[ 118  -79 -299  226 -300  414  122  320 -159  191 -411  260 -240   61
   15  262  163  106  -77  -21  287 -393  294 -104  -74  194  425  214
   -3 -265  -43 -899 -156 -142 -249 -463  183 -188  106] => ditu
[-196 -394   23  230 -490 -264 -131   60  -34  244 -340  -31  -68  403
  155  -24 -287  -37   10  -33  316 -328  237   -2 -267 -277  367  -14
  384   49  -60 -387 -157   52  266 -171  146  -81  171] => koto
[ -21  -68  -70 -122 -149  119 -139   55  180 -195  -90   84  -30 -201
 -320  -45   90   78 -182  -20  456  254    9   -8 -283 -231  -25 -172
  283 -368 -227 -113 -402    5  158  -20  327    4  184] => Fuz
[ 189  317 -109 -153  378  260 -560 -210  272  -98 -197  -90 -399  -87
  167 -243  118  -26  213 -205 -103   68  -79  206 -213  -62  254   49
  -39 -218  184  -61  -51  132 -157  -45 -339   34  -33] => mam
[  31  -97  -27  -38 -521   88  -98  269  161 -120  -57  -43  178 -300
  185   57  -51 -258 -146 -172  546  207  -24  402  -36 -307  -16  433
   50 -111  -19   23   10  122  -36    8    2   70   60] => Pibot
[  20  -93   78   50 -314 -117 -146  100   31   65  230  -88  153   44
   -2  -21  -93 -259   13   15 -128  -33   -8 -139  188 -250 -121   60
  221  176   55  143  246  195  -55  101 -103  -85  -32] => rok
[ 166   53 -317  138  159  231 -453 -155  -51  246 -142   64 -545  -86
  384 -326 -432   99  149  -62  362 -243   72    6 -148  -43  412  343
  -30 -108   99 -379  -29   36 -325 -259 -241   42  169] => rok
[  54   25   -8 -195  -62  193   61  -97 -121 -144   66  167  -12 -477
 -126  177   37  141   58   -4   62  370  106  230  -87 -189   -1 -211
  -90 -116  130  -32  191   96  -10 -103 -143 -190  -12] => Simuz
[ 161   56  166  102   95   44  -77   88  -96  163  583  163  111 -254
   88   32  -55  -90   42  200 -249  222   34 -259  196  -17  -38  118
  -60   30  173   52  -58  -40 -394   83  -89  -81   -1] => rok
[  32   96   27    0  188 -145 -338 -174  287   66    5   28   -9 -183
  509 -213  210   64 -301  103   -9   74 -295 -126  310 -528 -420  214
   40  -97  122  -99 -408  374  218  105  -55  310  187] => zikap
[ -79   55 -161 -129 -140 -166   39 -130  198  163  245 -249   78 -187
  187 -196  300 -160  -55   20   71 -123 -242  179  -19 -227 -454   83
  -43   23  -72   -9  109  -47 -149  127 -113   69  -48] => Pibot
[ -32  -19 -139 -130  -73  -45 -317   47  461 -197  -49 -155  -56  -51
    0 -156 -100 -415   20 -335  222 -317   66  315  -23  -86  267  126
  198  358 -119    2  351  115  432  -86  180  -25   -5] => ruper
[-111 -186  -77  -12 -255 -312  112  -14   34  203  117   18  205  -92
 -199   -7   39 -116    6    8  127 -155  -94   47  -52 -162 -165  -51
  278  146  -59  -36  222  -78  233   45  150 -110  -13] => rok
[ 146  118 -155   46 -262  120  -60 -178  -22  -22  198  -31 -137   37
 -371   21 -300   76  220   34 -152 -254  122 -175   99  101  261   23
  110  -42 -103   64   60   53 -340  -86  -52  -50  -50] => ditu
[ 238  113   28  124  249   78 -396  -88  342   94 -101  195 -287    4
  284 -244   71 -261   81 -143   -1 -503  -14  -60   53  207  265  269
 -151  467  155  -70 -102   53 -120  -14  -42  139  -80] => mam
[-124  -28  -22  126 -146  -14  388  112  -30  148  103   36  107 -174
 -326  216  187   82 -103    5  106 -140  -21   65  -37  156   86 -194
   43  225   29  -29   71 -473  -91    9  499 -141  -99] => mibor
[   7  215   35  -24   57  260 -205  170   82 -375  242   27 -122  -93
  167  -21  -91  -87   18  -92 -545  277 -379  163  203   17  138  207
   58  134  -27   18  317  148  133   58  283  151   -5] => mam
[ -38  -85 -188   16 -109  274  -32  172  199 -189 -159   47  -56 -166
   14  -92  -34  -62   58   78   73   64   54  256 -281 -280    5   32
  104  -55   28 -309  336  210   -8  -40   91   20   40] => ruper
[  -8    8  -59 -365  360  244   80 -264  109 -514  192   76 -139  -89
   -6 -212  252  195  -57  463 -167  537   -9 -239 -206   82 -308  -16
 -117 -477 -135 -337 -479  147 -341  -28   51  203  187] => koto
[-280   44  124  158  305  180 -345   93  -64 -123    8 -268 -382  400
  262   -4  172  223   60  171 -312   94  -88 -128  161  234 -167 -315
 -413 -151 -238 -590  -80 -119  269 -150  352  309  280] => zikap
[-109  162  226  211  236 -135 -188  240  -48   45  173  119   36  -41
  423  -49  193 -247 -250 -167  289  575 -346 -117  182  -99  101   63
  -59    5  -74  303  -56 -157  119   71   86  447   -3] => ruper
[-102  128 -206 -163 -348  -91  -65 -150  318  163  324  -51 -156 -311
  -51   12 -396 -444   91  105  153  -43 -197  235 -282 -211  368  156
  588 -119   85   30  198 -215 -348 -107  119 -131  -93] => Simuz
[ 376  226 -296 -106 -331   18 -350 -139  639 -312  212  157 -117 -211
    8 -112 -255 -447  181 -114  215 -367   31  294 -211  167  257  495
  395 -219   65   53 -349 -289 -247  -80  359  145   55] => zikap
[ -52 -112 -192  123 -369 -302 -281  -40  -18  177 -122 -179   -9  483
    2 -163  103   10   78 -139  222 -161 -126   95 -135 -209  -93  115
  105 -362 -212 -133  -75 -114   79  -48 -182  120    9] => sinog
[ 207  -54 -184 -204 -365  101 -173  172  318 -109  -80    8  116 -390
  190 -120 -144 -405   25 -110  123  -74  180  282   20    0   36  428
  248   88  175   26  184  -28 -151   57 -124  -17  -69] => mam
[  45   -7  259  248  246 -137 -297  208 -270  300   -1 -165   88  153
  414   13   29   25  204 -122 -306   11 -158  -60  377  248   83   45
 -496  319   31  -76  297  -45  109  -10 -305  230 -123] => mibor
[ 195  -95  119  140   96   64 -390  385  -22 -293   -6  183   12   67
  120 -159 -231  -58 -117 -307   70  410   39 -136  163  -21  413  157
  143  127   -8  132   74  -17  385    5  202   86  142] => zikap
[ 145 -435    6  175 -540 -155   -5  448  217 -153 -371  -23  364   75
  324 -109 -161 -261  -12 -281  309 -107  222  -20  152 -173  219  486
  394   96    0   72  135  122  155   21  127   58   33] => Simuz
[ 121   13 -123 -230 -385  -78   22   48  201    5   73  109  115 -460
  -63  233  128 -124  -37  196   57   85  121  292   16 -273 -153    4
  235 -234   17   36 -105   17  -70  -62  175 -235    6] => Pibot
[ 283  106 -306   76 -341  118 -503   63  281 -171  261    3   34 -433
  -75  -73  -68  -54  102  -30  245  138   49  334 -266 -345   79  162
  451 -401  -54  -23 -300   12 -386 -120  201  -13   55] => gov
[-143  -70  -97 -277 -279   34 -335  -30  159  157 -542  -13 -190   -4
  479   66  -29   22 -148  205  312   18  176   64  146 -334 -139  122
  189 -479    6 -264 -335  302  194 -120 -102   18  103] => zikap
[ 277  239 -194  140  -29  167 -620  212  238   64 -322 -140  -81 -288
  423 -182  112  -58   76 -340  297  -60  -27  362 -114 -327  145  311
  -69  -66  131  -80  -35  272  -93  -68 -409  207   -7] => mam
[ 139  192 -198 -254  185  226  -98 -216  169 -329 -238  -85  -78 -519
   -5  -47  172   38  -26 -155  255  115  -17  248  -72   76    5  141
 -167  -52   -5   39 -130  248 -180 -116 -314  181  -57] => ruper
[-334  270  193  -95  298 -142  164 -318 -258   83  142 -164  -79  264
 -223 -103  213 -181  -86  101 -430  272 -610   25 -202   77 -462 -597
   51   77  -54  171  209  -13   54  179  -35  184 -209] => Fuz
[ -24  -93 -105  119 -332 -108  145  -73   23 -155  338 -208  236  116
 -548   69  -43    2   12 -161  312  -29    9  -17  -74   97   57 -114
   93 -170 -285  224  -27 -352 -281  -76  161  -25 -167] => ditu
[  56 -113   79 -182 -107   19  -16    6   94 -167   90  134  142 -173
  213  -88  -89 -244  -95  153  199  152  293   90   76  -55 -211  217
  -29   -5  -33  139  -79  162  -25  109  -29   53   46] => mibor
[ 137 -126   24  301 -600 -415  -84 -196   -5  276   85  -44   50  207
 -314 -118 -382   70  -48 -222  468 -228 -122 -141 -165 -320  -19   56
  301 -260  -90  132 -346 -105 -228 -184 -192 -298  -34] => Simuz
[ 198  173   -1    1  292  292 -175   99  116  -96    0  189 -144   36
  204  -63  183  -60  -16   15 -215 -175  300 -111  -13  345   48  -20
  -35  -17   97 -367 -247 -168  -41  -46  204  -71  133] => gov
[ 167  232  -73  -75  -64  -27 -333 -503 -100  342  115   15 -330  162
  -73 -118  -44 -325  201   68 -175 -225 -131 -305   42  159    2  -56
  220 -324   -5  -67 -344  117 -429 -146 -501  129 -171] => koto
[  61 -127   94  306 -251 -119 -263  123 -291  242  -74  -55  190  314
   27   47 -503   38  180 -128  -53 -260  -67  -86   44   90  197  255
  280  -31 -107 -103  243  243   -4  -12 -274 -171   -7] => Pibot
[ 112 -208   37   50 -356  243  184  349 -123   33  179  280  152  -52
 -162  237 -306   81  133  144 -225 -127  240 -287   51  243  179   41
  118 -111 -164 -347    4 -127  -11  -73  265 -278   42] => gov
[-185   80  124  -67  105   82    4  -94   86 -299 -285   42   19  240
  429 -146 -189  175 -276  118  144  358 -137   93 -109  -72 -394  408
  123 -569   19   63 -544  272   80  163   51  203  146] => zikap
[  81    9  -76  -76  207  330 -287  173  105 -301   33  198 -290 -323
  415 -248 -253  161 -151   15   18  528  173   87  378 -241  251  160
    4   11   98  103   49   69  236   22  427  189  192] => koto
[  13   51  123   18  165  279    2  100  167 -261   58  310   -3  -80
  119 -103  114 -147 -295  -19  479  291  271 -139 -122   73    7   11
   99 -361 -142 -171 -634  -77    4  -69  434  100  176] => ruper
[  77 -147  276  125   86  -53 -643  -26  -48  334   38  442 -259   82
  636 -105 -160 -116  102  115 -290   97  -59 -280  -11 -310  169   46
  220  -22  206 -201 -142  213  221   97 -174  -38  149] => zikap
[  67  -19   56 -245   22   57  116  -46 -109 -169 -347  263  -69 -295
 -262  233  -98  146 -235  124  333  320  141  238 -252  315  -24   14
    9 -311   37 -281 -681 -124  149 -264  231 -160  215] => Pibot
[ -75  -54   37  161 -244   -3  162   67 -163  397  -51  220  -10  -39
   -1   64   47   31 -171   23   81  -90 -212 -170  -78 -138  -79  107
  238 -193 -101 -285  -57  -14  -38    6   21 -230   35] => ditu
[ 293  -45  -32  203    8  145 -235  136  246 -229 -149  267 -108 -446
  369  -41   74  -89 -167 -141  120  -42  104  -64  166   -3  334  504
  209  195  118   71 -353  146 -142    2  157  164  140] => koto
[-190  142 -143   48  -60   31   92   48  456  313  199   76 -280 -185
  -74   90  400  -68  -74  366   31 -214  -85 -231   41 -151 -158  -63
   41 -121   15 -562 -360 -188 -126 -255  525   25   69] => mibor
[  93 -306 -153   73 -572   17   10   65  267 -105 -105 -169  163 -151
 -355   25 -142  -93   94 -183  373 -156  198   13 -151 -388   17 -178
  341 -205   32 -205  120  -79  -50 -160   90 -180   73] => mam
[ -14  -15  125 -304   19 -163 -175 -124  114  -90  528  -12  -44 -174
   28 -218   34 -228   29  149 -332  218  -90 -188  129 -101 -171  -43
   10  324 -162  127  -30  218  162  115    8   41  104] => Pibot
[ 221  -89  249  197   63  137 -397  -12  143   43 -106   66 -279   46
  118  -81   -2 -352 -167 -231  -21 -156  -96 -279  214  235  171  209
   54  125  122    0 -413  -88 -223  -40  -32  -23  -10] => mam
[  96   22    4  -92 -230  -23   16  147  202 -154  -22 -159  349 -218
 -178  108  -36 -109   75  -22   -1  102    8  174  142  -37 -155   98
   18   -5  102  169  142  127    6   35 -100  111 -147] => Simuz
[ -40   61   39   17  181   86   95   14  131  -82   32  -38 -122  -17
   -3 -142  -93   59  -13  118 -133  216 -119  -10   31 -243  -77   58
  -19  -87   95   63  172  161  -57   55   99  -55   52] => zikap
[  77 -176  -46   16  212 -199 -273  -88  233   89  -40  365 -125  -92
  705 -401  -54 -116 -222  116  160  141   38  104   22 -340  221  477
  238   45  227  -36 -296  -72    7   89  208  147  133] => sinog
[   7  -97   99  153 -135  131 -108  175 -249   67 -186   61   35  164
 -132  195 -317  233  145  131 -395  -14   45 -279  146  257  129   59
  201 -207  -29 -343   33   98   86  -44  -38  -83   73] => mibor
[ 116  263    3  137  578  197 -136   22 -138   69 -223  195 -193  -24
  242 -156 -332  263   49 -102  -33  -60 -107 -171   85   88  269  -78
 -157  145   42 -235  298  281  126 -219 -101  -13   -7] => Fuz
[-126 -168   56   69  109  180 -207  116  -86 -310 -271 -360 -102  125
  -73  108 -258  242  200 -340 -112  237 -150   73  276  262  159    3
 -194  -76  -12 -190  337    4  287 -266   57   36   29] => ruper
[ 328  222  -23 -197 -113 -308 -111  -86  164  157  214  156  117 -466
  -44   56  -49 -313  -25   84   -2  -45  -44  117 -218 -197  125  117
  262   51  -15  278 -281  121 -208  -41 -267 -222  -59] => gov
[ -32  -63 -113   11 -102   40  -79  153  -12  -20   46  124   30 -208
 -168  186  -11   94 -104   88  358  292  198   11 -154  -24   16 -142
  144 -348 -141  139 -298 -235  -25  -80  109  -33   -5] => gov
[ 136 -147  -61  262 -241  155   17  260  -75   42   -9  -25  236  242
    5  -39  -26  -18  -10 -296  418 -173  253  -82   76   99   99  161
   -3 -177  -75   36  -22 -137 -210  -44   -7  -49 -161] => Simuz
[ 122 -300 -179   96 -673 -158  253  247    4 -237  -70   35  418   19
 -347  124 -179  145  -69   61  287   64  133  202 -256 -198 -122   60
  299 -239  -49  -92  -53 -125 -114 -110  257 -179   30] => Pibot
[  91  137 -159 -282  -81 -204  -66 -162  313  -31  157  142  -24 -281
   12  -73  209 -574  -51  349   64   -7  -68  119 -100  -50 -175  216
  302  110  120    6  -30   99 -356  -46   31   88  -42] => rok
[-160   11  285  -40 -249 -120  188  208  -54   29 -182  -88  341  164
  167  148  -77  -23 -156  214   52  432  -91  182  119 -131 -228  -64
  -29 -266  113  138   -3  -89    0  163   96  156 -108] => koto
[ 215  -60   40  133 -139  -13 -373  -45   80   19  520   71   -7 -210
   50 -136 -347 -193  109   99 -257   11 -126 -180   47 -421   99   72
  324  103    2   32  258  316 -260   36 -133 -163   47] => koto
[ 277  134 -167 -381  189   -1 -494 -456  -80  -49  261  -73 -209 -288
 -121 -130  251   97   60   65 -189   35 -300  286  -84   48  -24   98
 -190   54  -79  168 -180   81 -277  191 -331   39   13] => Pibot
[ -45 -168   41  129   -1  -92  -80  171 -232  164 -499 -158  103  216
  170  -41  -24  120  -40 -217  164   73   72   77   96    6   56  151
 -136   49  113  110  203   24  202   97 -417  108  -66] => mibor
[ 324 -254  182   41 -262 -340 -377  -76   89  143 -159  194   34 -149
  185  -94 -254 -213  -36 -164   62 -191   -2 -139  199 -249  164  365
  179  293   31  228 -162  438   88  -64 -416 -225  -52] => zikap
[ 208  153 -190  -63 -244  235 -108    2   12  321  -54  224 -166 -132
  158   11    0 -215   62  113  -59 -369  198  -34   33  115   39  285
   79  -90  133  -48 -213   44 -358   73 -275   26 -113] => mam
[ 160  201   89  -69   87   99 -262 -423  -49   89  231  -53 -105  -70
 -215 -106  -85   26  -14  -49   -3 -145 -197  -74 -118  -10  -56  -90
  -35  -73  -24  -21 -329  182 -352  -15 -301 -149  -84] => rok
[   8  247   61 -224  -22   38   96  -32  207 -112  -28 -117   -9 -287
  144   11  221  -81  -41  -23 -444 -212 -481  169   82  148 -135  107
 -161  523   46  -48  133  144   83  125   90  151  -86] => Simuz
[-299  -46 -309 -235   63  364  -39 -224  159  -83  -47 -162 -610 -204
    7   61  276 -240   45  200   83  -64  248  156 -223  307  332  -82
   19   18   21 -293 -190 -346 -333 -147  261  227   35] => mibor
[-153   -7 -307 -302  -66  -83    8 -325  330  171  312 -168 -244 -106
  -26  -92  292 -236   11  245 -222 -305 -160   63   -8 -189 -329  183
  144 -101  110 -414 -166  -97  -23    3  169   43  212] => sinog
[ 194  -69 -117   55   70 -256 -284  178  178  265  331 -180  139 -267
  180   -5  -80   16   11  -30 -189  -50 -172 -135  281 -249  279  144
   -9  316  205    3  147 -175 -120 -121  -99  -82 -119] => mibor
[  13  -84  118  112 -236 -298  -57  186  139  221 -398  -61   97  117
  617  -91 -271  -69  -67 -131   34 -436  -21  225  139 -154  -49  208
 -146  411  128  -20   98   66  394   56   -8  103   29] => Fuz
[  68    6  -54   83  -13  115  133  121    9  112  -55  131   59 -133
    1   84   20  130 -104   48 -102 -153 -145   31   44 -206 -105  211
   31 -186   -7 -315    3  210  102   19   61 -115  119] => Fuz
[  37   79 -197 -214 -200   56  222   53  184  161 -117  275  -13 -419
  353    9  161 -298  -91  102  250 -295   28  241 -274   31  -21  464
  200  -23    6 -272 -131   34  -66   45   51  -24   96] => Simuz
[  87  -92  106   71   13 -149 -514  -71  141   74 -139  252   61 -160
  418 -257   15 -203 -151 -218  342  337    5  -35  110 -518   33 -132
  328  229  402  205   49  130  250   85 -114  217  -20] => Pibot
[ 239  134  -10  -32    4   97 -427  -23  213  -89   71 -247 -152 -187
   82 -159   56 -247  148 -282  -93 -126  -17  152   16  300   83   72
 -105  124   23   31 -181 -226  -89   29  -63  179   34] => Pibot
[ -18 -102  -33  117 -273   17 -163   58  144   -9  201   59  181 -152
 -118   51 -164 -176  -17 -217  211   94  102   53  -56 -126  239  -16
  457 -119  -14  459  125 -244  -93  156   13 -102 -277] => mibor
[  34   38  -19 -136 -107   15 -110   96  321 -293   63 -122  -91 -266
  254   83   17 -149   -5  294  -64  340  199  106   68   25  118  151
  105 -277   26  115 -339 -219 -392  -64  285  144   70] => mibor
[  -5    1   87   20  -27  -44 -119 -136  280   -4 -115   39   32 -127
  -11  -33   94 -258 -142  -94  202  -26    4   43  -23 -166 -223  -90
  182  -54   61  281  -97    7  105  158  -26   70  -46] => ditu
[-244  -20 -172 -140 -342 -170  405    9  -46  218  251 -108  122 -199
  -11   38   30   64   33  317  -42  -85  -82  169 -150 -262 -352  -27
  -42   -1 -230 -195  118   81   26  -16  103  -29    6] => mibor
[ -72 -308 -234   18 -196  228  -94 -134   21  134 -434   94 -270  193
  143 -132  -41 -126   61  -51  348 -400  231 -164 -194   92  268  200
  247  -78   36 -436 -110   -2  -91  -52 -110  147   94] => gov
[  54  -77 -110   -3   51   24 -302   36  -76  173  187   -6  -93   60
  143 -232  -65  -21  139  -41   21   60  -47  -65  107  -66  127  187
   35   45    2   41  258  -72  -63  147  -67   75   58] => gov
